Here is a tiny trained network, its code and every weight. The questions are about switching its units off for an input and a class, where a switched-off unit gives its printed mean instead of its output.

import numpy as np


def w(rows, s, z=0):
    codes = np.array(rows[::2]) - 128.0
    scale = np.full(codes.shape[1], s)
    scale[-1] = z or s
    return codes * scale


def f(y):
    return y / 2 * (1 + np.tanh(0.7978845608 * (y + 0.044715 * y**3)))


def log_softmax(a):
    a = a - a.max(-1, keepdims=True)
    return a - np.log(np.exp(a).sum(-1, keepdims=True))


def net(x, mask):
    res = np.array(x, float).reshape(1, 4) / 4 @ E
    y = f(res @ A[0][:, :-1].T + A[0][:, -1])
    res = res + np.where(mask, y, B[0][:, -1]) @ B[0][:, :-1]
    return log_softmax(res[-1] @ U[:, :-1].T + U[:, -1])


A, B = {}, {}
E = w([
[248,159,172,27,43,31,67,90,231,33,198,4],'x0',
[158,216,213,228,28,212,21,232,72,32,226,250],'x1',
[134,133,123,126,119,127,123,119,122,128,117,124],'x2',
[228,23,219,215,223,215,219,6,72,43,214,93],'x3',
],0.0037)
A[0] = w([
[115,17,42,28,228,37,240,2,192,201,39,17,161],'neuron 1',
[32,97,82,208,193,217,177,189,40,192,58,233,216],'neuron 2',
[156,199,191,199,64,198,54,221,86,37,211,211,127],'neuron 3',
[139,197,196,199,73,193,40,209,90,66,202,203,102],'neuron 4',
[150,200,205,190,70,197,50,214,91,59,196,212,106],'neuron 5',
[219,13,241,224,212,222,225,14,50,34,225,109,138],'neuron 6',
[41,115,85,207,185,195,170,170,44,196,79,224,108],'neuron 7',
[25,120,86,211,186,216,149,202,34,197,59,235,160],'neuron 8',
[242,206,203,14,17,31,35,122,253,27,230,17,252],'neuron 9',
[54,222,40,78,44,75,44,237,174,202,61,164,92],'neuron 10',
[57,226,50,70,55,72,41,234,171,202,53,178,96],'neuron 11',
],0.0035)
B[0] = w([
[42,161,32,98,242,207,178,238,154,222,20,22,209],'neuron 1',
[205,39,33,173,98,73,26,163,99,48,60,88,203],'neuron 2',
[58,163,33,63,231,175,210,228,111,219,26,15,203],'neuron 3',
[46,192,57,33,218,184,233,222,96,224,25,34,189],'neuron 4',
[58,179,43,50,224,184,231,219,103,215,29,19,192],'neuron 5',
[213,205,52,252,230,237,23,55,244,165,192,191,210],'neuron 6',
[219,86,8,116,76,55,73,109,60,45,73,91,168],'neuron 7',
[211,47,27,153,92,57,37,133,79,32,54,74,191],'neuron 8',
[216,29,4,187,98,65,23,190,93,30,25,49,255],'neuron 9',
[231,220,74,239,226,236,42,23,227,177,215,205,182],'neuron 10',
[217,220,86,240,232,233,41,27,230,178,224,202,183],'neuron 11',
],0.0041,0.0074)
U = w([
[14,204,97,19,227,190,243,232,97,248,24,12,21],'0',
[232,233,115,253,214,242,29,11,241,171,238,230,31],'1',
[117,89,113,152,119,107,77,179,125,98,93,104,254],'2',
[229,28,67,118,31,10,30,143,39,1,62,75,8],'3',
[31,78,209,86,29,49,150,133,69,111,186,223,243],'4',
[10,225,246,10,11,12,244,21,16,155,236,242,2],'5',
[20,213,244,2,11,23,234,18,10,169,249,237,2],'6',
[12,227,241,14,8,9,251,13,19,156,246,249,2],'7',
],0.0041,0.0038)

Each question gives the input, the list of numbers given to net, and the class t.
The units are the neurons (one row each of A and B). Each row of codes is followed by its name. A weight is (code - 128) times the scale printed after its matrix; where a second scale follows, it is the last column's (A, B and U).
mask holds one flag per neuron, in row order. A switched-off neuron (its flag False) gives its mean, the last column of its row in B, instead of its output. The means were averaged over made-up inputs and are rounded, as every weight is.
A unit's drop is (log p(t) with every unit on - log p(t) with that unit switched off) / (log p(t) with every unit on - log p(t) with every unit switched off).
The circuit of an input: a set's keep is (log p(t) with only the set's units on - log p(t) with every unit switched off) / (log p(t) with every unit on - log p(t) with every unit switched off). Starting from all 11 units, units are removed one at a time, each time the one whose removal leaves the highest keep (on an exact tie, the one counted first), for as long as the keep stays at least 0.8.
units of the circuit, in order: the units of the circuit, biggest drop first
k most important neurons: the k neurons with the biggest drops, biggest first
drop when u is switched off: that unit's drop, to one decimal
input [-6,3,-2,-8], class 1: units of the circuit, in order -> (neuron 11)
input [-5,0,1,4], class 3: units of the circuit, in order -> (neuron 2; neuron 8; neuron 7)
input [5,7,-4,-8], class 1: 3 most important neurons -> (neuron 10; neuron 11; neuron 1)
input [-8,4,-4,-4], class 3: units of the circuit, in order -> (neuron 8; neuron 2)
input [-6,3,7,-7], class 1: 2 most important neurons -> (neuron 11; neuron 10)
input [-5,3,-2,4], class 3: units of the circuit, in order -> (neuron 2; neuron 8)
input [7,-2,-4,7], class 1: 4 most important neurons -> (neuron 6; neuron 2; neuron 8; neuron 7)
input [-4,7,-2,-6], class 0: drop when neuron 4 is switched off -> 0.8
input [5,8,7,4], class 0: drop when neuron 3 is switched off -> 0.1
input [7,8,5,0], class 0: drop when neuron 4 is switched off -> 0.2
input [2,6,-1,-6], class 0: drop when neuron 6 is switched off -> 0.5
